In the rows, 128 means zero.
Each row is followed by its group and then its class within the group.
[119 170 167 126 118 130 193 166 137 178 110  79 157  49 142 121 131 122
 139 111 116 120 132  72 132  88 135 146 114 147 141 152  99 129] => E > [31]
[132 169 178 126 112 161 215 147 121 186 121 121 169  66 138 112 115 157
 132 126 134 128 135 175  95 102 115 134 118 157 124 170 119 143] => E > [42]
[136 178 165 109 100 153 192 157 114 187 110 110 174  81 141 122 128 159
 141 129 136 128 129 144 118  97 110 122 107 150 140 168  99 183] => E > [34]
[135 191 160 109 112 136 191 146 111 189 112 111 177  63 124 136 122 125
 133 109 110 123 119 149 131 116 137 102 110 147 138 158 102 148] => E > [42]
[ 91 181 143 129 121 129 201 151 118 188 102 110 167  63 113 117 122 122
 134 112 127  89 131 151 132 108 127 123 110 154 133 158 106 146] => E > [34]
[125 166 170 129 106 123 180 152 103 188 112 121 166  70 115 133 124 135
 133 111 122 121 141 137 129 102 139 113 114 138 139 135 120 131] => E > [42]
[137 178 155 123 110 118 170 120 115 220 115 116 176  55 125 136 125 133
 120 108 113 118 134 163 126 113 129 109 113 143 116 146  95 137] => E > [34]
[140 198 157 124 122 117 182 168 123 202 116 114 174  47 142 108 127 132
 134 120 128 114 126 124 127 109 142 128 104 158 126 151  59 136] => E > [34]
[135 213 188 131 101 161 231 155 114 192  99 109 167  68 133 124 122 157
 159 125 116 127 126 108 110  96 133 131 110 134 142 137  99 134] => R > [37]
[127 203 162 125 103 167 196 152 106 186 113 114 168  65 134 130 120 124
 149 116 130 131 139 118 117  98 141 129 107 137 129 141 110 133] => R > [37]
[150 199 173 115 106 143 204 200 130 183 102 108 176  15 151 129 122 130
 155 129 121 121 125 151 118 113 134 144 101 149 143 131 107 144] => E > [31]
[139 164 192 124 119 131 218 140 111 203 119 114 181  84 127 121 122 149
 131 116 128 123 129  85 121  98 135 115 101 133 120 152 109 136] => E > [42]
[132 196 162 108 111 136 190 143  97 187 108 102 166  37 129 117 123 121
 140 119 125 119 115 122 143 122 123 138 117 151 129 141 103 133] => R > [36]
[143 196 170  95 106 149 213 144 101 186 113 126 164  91 141 145 127 117
 149 120 132 119 126 144 127 106 126 111 107 144 131 161 106 151] => R > [29]
[136 215 167  94 110 151 219 153 107 188 100  87 178  41 149 135 125 134
 114  98 129 122  92  85  84 109 148 116 108 165 139 146 129 107] => R > [36]
[127 162 154 123 121 120 184 131 121 177 113 105 170  85 140 136 143 163
 113 108 120 127 121 136 109 114 114 130 108 161 135 148 107 145] => E > [34]
[138 189 163 112 109 128 185 154 116 191 111 107 175  39 126 136 137 125
 126 122 120 104 125 138 117 118 141 148 106 149 146 149 100 138] => E > [42]
[131 183 189  98 105 133 214 167 109 188 113 130 185  60 144 129 123 152
 149 113 146 133 134 126 120 114 120 124  82 168 138 156 101 136] => R > [37]
[159 197 163 105 114 129 177 192 120 210  90 104 168  28  77 143 130 114
 136 110 120 126 133 148 127 121 124 125 110 147 130 151 110 146] => E > [31]
[142 178 145 139 109 127 182 143 121 216 113 138 136  76 118 117 110 132
 143 140 121 129 138 150 121 111 127 112 107 142 140 148  98 168] => E > [31]
[138 187 185 117 105 155 216 154 120 192 103  94 164  37 133 119 116 113
 144 111 119 126 130 111 114 118 169 110 118 150 128 134  97 129] => R > [29]
[140 171 165 156  90 132 217 141 113 154 124 125 172  70 125 131 127 145
 118 118 132 122 130 133 114 110 123 136 108 154 130 142 124 152] => E > [42]
[141 178 173 134 112 155 214 156  98 186 104 125 163  55 160 147 128 168
 146 126 123 116 128 136 108  93 160 144 107 144 137 155 100 133] => R > [37]
[146 187 139 125 109 128 201 152 115 182 111 112 172  66 130 121 108 138
 128 143 130 119 119 128 140 109 124 158  99 152 138 143  80 152] => E > [34]

Each row is followed by its group and then its class within the group.
[124 125 128 132 131 137 114 124 118 129 122 131 112 140 119 131 134 109
 136 131 129 129 117 116 123 141 133 116 134 102 130 134 146 142] => Z > (75)
[110 109 125 128 110 133 139 100 134 144 127 133 140 135 128 132 129 140
 146 128 123 133 131 118 124 122 128 133 117  95 128 127 151 119] => H > (95)
[131 128 123 115 117 113 136 130 130 128 127 133 133 128 128 125 132 150
 132 124 126 133 130 151 132 123 132 140 125 130 126 122 120 123] => D > (76)
[127 126 124 132 129 132 130 127 123 129 133 136 139 134 116 123 132 121
 123 124 109 126 129 160 136 119 134 117 125 137 119 118 130 120] => D > (82)
[134 125 122 114 125 127 134 114 145 147 131 118 140 138 130 149 126 130
 133 129 133 132 125 111 136 124  99 126 130 122 124 133 127 120] => Z > (75)
[130 126 124 131 118 126 122 119 130 124 136 128 147 138 126 112 126 104
 108 122 121 137 124 177 146 121 136 131 123 102 118 112 128 125] => D > (82)
[124 118 113 124 121 135 117 109 121 148 123 131 125 128 119 131 136 122
 137 131 137 117 130 115 115 130 125 122 124 110 107 133 141 130] => Z > (75)
[106 114 127 139 120 142 130 135 128 105 121 127 123 150 126 118 128 128
 133 138 122 128 107  94 131 141 128 131 131 110  96 136 139 130] => H > (90)
[123 119 148 122 127 130 127 104 125 144 124 131 143 141 129 133 129 117
 126 137 128 127 118 128 137 118 134 128 132 103 113 125 133 118] => H > (72)
[138 125 123 134 124 115 143 115 140 132 137 127 157 132 135 119 135 130
 117 118 125 138 136 146 135 114 125 127 122 142 128 122 112 114] => D > (76)
[130 122 125 123 116 121 119 101 130 139 144 123 133 136 130 123  94 124
 134 128 122 128 125 112 130 128 132 135 127 101 129 119 119 118] => Z > (73)
[119 121 129 128 123 127 129 121 131 135 126 130 124 131 131 124 134 120
 115 117 125 126 126 142 131 139 130 120 127 114 122 131 120 126] => Z > (73)
[126 123 122 128 119 129 131 116 136 145 131 122 147 132 134 122 133 119
 119 129 132 131 125 121 150 131 129 125 128 100 129 127 129 120] => H > (90)
[128 127 123 136 116 132 141 101 136 127 127 133 167 141 137 117 126 113
 119 124 126 145 131 173 144 111 130 121 121 118 117 112 124 112] => D > (76)
[126 122 125 130 107 127 133 100 135 145 126 132 141 138 131 130 131 127
 137 139 127 142 128 116 131 126 123 129 124 108 123 126 136 115] => H > (95)
[122 124 127 129  99 131 137 108 137 133 139 129 145 143 122 116 132 121
 143 134 122 138 125 144 144 120 121 112 129  86 118 126 134 126] => Z > (73)
[131 123 128 126 124 118 116 114 126 133 123 132 131 136 127 116 132 118
 129 126 122 129 124 119 126 145 129 127 117 101 131 141 128 126] => Z > (87)
[133 121 125 140 108 138 131  84 144 142 129 125 182 139 130 118 123 108
 112 132 123 153 134 175 149 112 166 128 128 111 104 118 126 105] => D > (79)
[126 128 126 126 111 121 127 130 135 126 129 131 140 136 129 127 130 123
 118 124 117 134 131 172 153 109 126 129 128 145 115 116 130 118] => D > (82)
[130 121 120 124 123 140 133 114 134 137 121 125 126 145 130 110 131 107
 117 127 140 120 124 103 147 152 131 127 133  84 133 146 129 129] => H > (95)
[135 126 135 121 130 116 136 143 145 122 125 130 116 132 131 119 132 130
 134 125 112 131 128 145 137 132 135 126 122 130 130 126 131 123] => D > (76)
[125 127 128 129 110 127 111  91 129 159 119 127 146 141 129 140 134 137
 120 137 120 132 130 114 142 142 128 139 126 120 116 122 131 114] => H > (72)
[130 133 138 128 102 130 141  69 135 146 136 129 168 149 127 124 122 114
 116 135 127 138 129 123 141 123 124 124 124  90 115 130 135 114] => H > (95)
[129 127 136 131 114 128 131 128 127 106 135 143 138 136 124 126 133 103
 123 117 111 135 136 178 141 116 142 128 126 106 122 120 130 124] => D > (82)
[142 122 120 123 134 119 138  96 143 155 114 121 148 130 144 123 114 124
 105 130 122 128 119  71 149 147 126 144 129 110 136 149  99 114] => H > (72)
[121 119 125 126 117 137 123  95 139 143 133 124 142 147 141 114 120 100
 104 128 124 135 131 106 149 135 135 141 121  97 127 140 126 113] => H > (95)
[133 123 128 133 120 115 127 113 129 118 129 130 158 139 129 123 137 116
 120 128 122 135 131 174 144 121 143 123 125 123 123 106 125 115] => D > (76)
[123 126 126 132 109 131 130  92 140 150 127 124 161 141 121 134 126 127
 131 132 138 133 134 127 113 114 113 125 122 173 112 128 141 111] => Z > (75)
[125 112 136 124 128 128 110 128 139 135 126 117 123 134 128 140 137 133
 133 130 112 122 128 107 135 137 124 118 126 113 122 126 117 130] => Z > (87)
[124 122 127 127 106 138 127  97 136 151 130 123 147 148 125 121 129 102
 120 136 119 134 126 143 152 124 139 119 123  91 114 146 135 114] => H > (72)
[131 122 122 122 118 136 122 109 132 149 134 122 146 151 122 131 130 119
 135 135 117 133 120 116 147 131 123 130 126 104 120 132 138 115] => H > (72)
[133 115 125 123 135 139 120 111 145 139 123 122 131 143 131 125 124  95
 122 134 117 131 120  93 142 132 126 122 131  92 129 138 135 124] => H > (90)
[132 128 116 125 115 129 136 107 159 127 133 130 155 128 126 119 127 100
 111 132 112 136 131 160 147 118 139 131 132 111 112 124 119 112] => D > (79)
[133 129 123 132  98 108 124  78 159 148 131 131 161 151 126 128 125 110
 129 132 131 141 133 159 144 122 131 125 125 100 112 128 134 112] => H > (72)
[126 134 150 126 133 135 129 132 125 129 125 135 136 125 135 126 130 118
 117 135 118 136 128 158 141 118 135 131 128 139 129 127 120 122] => D > (82)
[127 125 126 132 135 155 125 146 122 115 129 134 112 133 130 115 135 111
 127 122 111 128 126 158 145 119 146 117 127 113 131 123 130 131] => D > (76)
[122 125 126 126 127 134 132 112 138 140 132 131 132 125 128 130 131 141
 132 125 129 123 131  98 122 129 127 134 130 121 127 134 128 133] => H > (95)
[124 128 121 123 135 119 131 136 116 127 122 135 131 124 133 133 133 146
 126 124 104 122 130 143 139 132 152 137 131 156 130 120 121 120] => D > (79)
[132 118 124 124 134 135 112 109 134 124 119 124 127 138 134 117 126  97
 111 131 141 133 124 105 139 131 123 130 131  88 114 142 136 135] => Z > (75)
[131 124 125 133 117 128 125 130 187 121 124 135 132 129 122 122 131 123
 142 128 119 140 131 165 127 121 130 115 124 126 117 118 143 138] => D > (76)
